Below is a small trained network, with its code and all its weights. Each question gives an input and a target symbol and asks what happens when units are switched off, that is, made to give their printed mean instead of their output.

import numpy as np


def w(rows, s, z=0):
    codes = np.array(rows[::2]) - 128.0
    scale = np.full(codes.shape[1], s)
    scale[-1] = z or s
    return codes * scale


def norm(h):
    return h / np.sqrt((h * h).mean(-1, keepdims=True) + 1e-5)


def f(y):
    return y / 2 * (1 + np.tanh(0.7978845608 * (y + 0.044715 * y**3)))


def softmax(a):
    e = np.exp(a - a.max(-1, keepdims=True))
    return e / e.sum(-1, keepdims=True)


def log_softmax(a):
    a = a - a.max(-1, keepdims=True)
    return a - np.log(np.exp(a).sum(-1, keepdims=True))


def net(x, mask):
    ids = ['αγδεζηθμξπσφω'.index(c) for c in x.split()]
    T = len(ids)
    res = E[ids] + P[:T]
    u = 0
    for l in range(3):
        q, k, v = (norm(res) @ M[l].T for M in (Q, K, V))
        z = softmax(np.where(np.tri(T) > 0, q @ k.T / 3**0.5, -1e9)) @ v
        res = res + np.where(mask[u], z, O[l][:, -1]) @ O[l][:, :-1]
        u += 1
        y = f(norm(res) @ A[l][:, :-1].T + A[l][:, -1])
        res = res + np.where(mask[u : u + 4], y, B[l][:, -1]) @ B[l][:, :-1]
        u += 4
    return log_softmax(norm(res)[-1] @ U[:, :-1].T + U[:, -1])


Q, K, V, O, A, B = {}, {}, {}, {}, {}, {}
E = w([
[117,137,150,139],'α',
[83,157,157,101],'γ',
[177,102,187,166],'δ',
[173,153,76,145],'ε',
[102,143,149,130],'ζ',
[125,138,113,3],'η',
[197,155,59,145],'θ',
[133,93,168,145],'μ',
[158,125,198,144],'ξ',
[222,108,97,176],'π',
[187,165,120,2],'σ',
[183,85,194,152],'φ',
[129,142,155,140],'ω',
],0.016)
P = w([
[176,134,82,171],'0',
[189,253,107,179],'1',
[151,245,99,174],'2',
[119,216,86,158],'3',
[126,103,173,127],'4',
[132,82,181,138],'5',
[80,76,139,141],'6',
[61,114,123,169],'7',
[55,112,132,164],'8',
[97,107,183,166],'9',
[90,84,186,162],'10',
[96,67,187,163],'11',
],0.0064)
Q[0] = w([
[191,135,4,94],'L0H1',
[134,11,188,255],'L0H1',
[17,109,211,20],'L0H1',
],0.0046)
K[0] = w([
[252,249,200,229],'L0H1',
[105,95,232,124],'L0H1',
[71,151,212,149],'L0H1',
],0.0045)
V[0] = w([
[2,119,124,182],'L0H1',
[186,120,152,41],'L0H1',
[162,184,234,33],'L0H1',
],0.0053)
O[0] = w([
[176,173,255,171,91],'L0H1',
[145,34,169,17,122],'L0H1',
[134,120,165,65,250],'L0H1',
],0.0071,0.0025)
A[0] = w([
[136,139,159,101,74],'L0N1',
[94,82,230,108,87],'L0N2',
[212,73,181,166,120],'L0N3',
[181,136,2,85,4],'L0N4',
],0.0084,0.0028)
B[0] = w([
[196,60,36,221,133],'L0N1',
[189,131,211,123,233],'L0N2',
[83,218,91,139,254],'L0N3',
[201,214,2,229,145],'L0N4',
],0.0054,0.0064)
Q[1] = w([
[112,102,183,127],'L1H1',
[44,149,147,186],'L1H1',
[130,254,134,149],'L1H1',
],0.012)
K[1] = w([
[31,104,211,93],'L1H1',
[179,54,150,77],'L1H1',
[121,1,148,191],'L1H1',
],0.0072)
V[1] = w([
[28,254,131,140],'L1H1',
[149,152,137,20],'L1H1',
[176,88,89,206],'L1H1',
],0.0068)
O[1] = w([
[44,226,84,229,181],'L1H1',
[217,150,124,103,2],'L1H1',
[12,1,165,98,210],'L1H1',
],0.0055,0.00064)
A[1] = w([
[1,39,186,52,140],'L1N1',
[80,29,32,92,97],'L1N2',
[31,236,174,29,151],'L1N3',
[227,214,133,137,253],'L1N4',
],0.0041,0.0036)
B[1] = w([
[235,20,126,141,148],'L1N1',
[131,253,186,156,112],'L1N2',
[234,72,114,229,167],'L1N3',
[130,49,82,102,253],'L1N4',
],0.006,0.0044)
Q[2] = w([
[158,83,72,33],'L2H1',
[126,255,234,97],'L2H1',
[156,45,37,36],'L2H1',
],0.0064)
K[2] = w([
[88,102,93,69],'L2H1',
[185,148,234,119],'L2H1',
[16,2,108,114],'L2H1',
],0.0077)
V[2] = w([
[164,150,238,84],'L2H1',
[110,53,102,170],'L2H1',
[255,84,119,153],'L2H1',
],0.0082)
O[2] = w([
[255,88,150,210,204],'L2H1',
[71,79,124,93,132],'L2H1',
[99,50,54,146,253],'L2H1',
],0.0065,0.0055)
A[2] = w([
[121,201,53,148,6],'L2N1',
[123,170,113,47,118],'L2N2',
[227,87,85,2,134],'L2N3',
[185,82,241,171,217],'L2N4',
],0.0082,0.0013)
B[2] = w([
[208,68,159,94,135],'L2N1',
[216,119,218,189,119],'L2N2',
[131,254,169,75,156],'L2N3',
[104,69,229,131,255],'L2N4',
],0.0098,0.0095)
U = w([
[86,176,153,172,101],'α',
[224,146,145,254,85],'γ',
[68,88,116,133,100],'δ',
[89,137,146,120,53],'ε',
[103,192,161,210,110],'ζ',
[155,188,151,61,166],'η',
[101,123,136,117,12],'θ',
[57,152,166,150,84],'μ',
[195,85,31,146,252],'ξ',
[77,58,100,127,222],'π',
[187,177,145,57,138],'σ',
[156,29,197,30,145],'φ',
[91,165,151,148,70],'ω',
],0.0093,0.0029)

Each question gives the input, a string of symbols that net reads in full, and the target symbol t.
The units are the heads (3 rows each of Q, K, V and O) and the neurons (one row each of A and B). Each row of codes is followed by its name. A weight is (code - 128) times the scale printed after its matrix; where a second scale follows, it is the last column's (O, A, B and U).
mask holds one flag per unit, layer by layer, with each layer's heads first. A switched-off unit (its flag False) gives its mean, the last column of its rows in O or B, instead of its output. The means were averaged over made-up inputs and are rounded, as every weight is.
A unit's drop is (log p(t) with every unit on - log p(t) with that unit switched off) / (log p(t) with every unit on - log p(t) with every unit switched off).
The circuit of an input: a set's keep is (log p(t) with only the set's units on - log p(t) with every unit switched off) / (log p(t) with every unit on - log p(t) with every unit switched off). Starting from the 12 units with the biggest drops (on a tie, the unit counted first), units are removed one at a time, each time the one whose removal leaves the highest keep (on an exact tie, the one counted first), for as long as the keep stays at least 0.8.
units of the circuit, in order: the units of the circuit, biggest drop first
top k neurons: the k neurons with the biggest drops, biggest first
k most important neurons of layer l: the k neurons of layer l with the biggest drops, biggest first
drop of u: that unit's drop, to one decimal
input ξ φ γ μ, target ξ: top 2 neurons	[L2N4; L0N3]
input φ φ φ, target φ: units of the circuit, in order	[L1H1; L0H1]
input δ γ γ φ γ γ ξ γ ζ, target γ: units of the circuit, in order	[L1H1; L2H1; L0N3]
input φ γ γ π φ ε, target ξ: top 4 neurons	[L0N4; L2N4; L2N1; L1N2]
input π φ μ, target π: top 2 neurons	[L1N1; L2N4]
input φ γ φ γ γ, target γ: units of the circuit, in order	[L1H1; L0N3; L2H1]
input γ φ φ α, target γ: units of the circuit, in order	[L0N3; L1H1; L2N4]
input φ φ γ, target φ: units of the circuit, in order	[L1H1]
input ξ φ γ φ, target ξ: top 2 neurons	[L2N4; L1N4]
input ξ π γ γ, target ξ: units of the circuit, in order	[L2N4; L1N3; L0N2]
input φ φ μ, target φ: units of the circuit, in order	[L1H1; L0H1]
input φ φ ε, target ξ: top 2 neurons	[L0N4; L2N1]
input γ φ μ γ, target γ: top 2 neurons	[L0N3; L2N4]
input φ φ γ μ π, target ξ: top 3 neurons	[L2N4; L0N4; L1N2]
input γ π π π φ γ φ η, target η: top 3 neurons	[L2N3; L2N4; L1N2]
input π γ γ, target π: top 2 neurons	[L1N3; L1N1]
input δ φ σ γ φ φ π φ ζ φ φ π, target π: top 2 neurons	[L0N3; L0N2]
input δ π ω η γ μ γ γ γ φ φ π, target π: top 2 neurons	[L0N2; L0N3]
input π ζ φ ζ, target π: top neuron	[L1N1]
input φ γ μ, target φ: 2 most important neurons of layer 0	[L0N4; L0N2]
input ω φ φ γ π, target ξ: 3 most important neurons of layer 0	[L0N4; L0N3; L0N1]
input φ γ π ω, target φ: drop of L1H1	1.6
input φ π ζ γ, target φ: drop of L0N4	0.2
input φ π ω, target φ: drop of L2N3	0.1
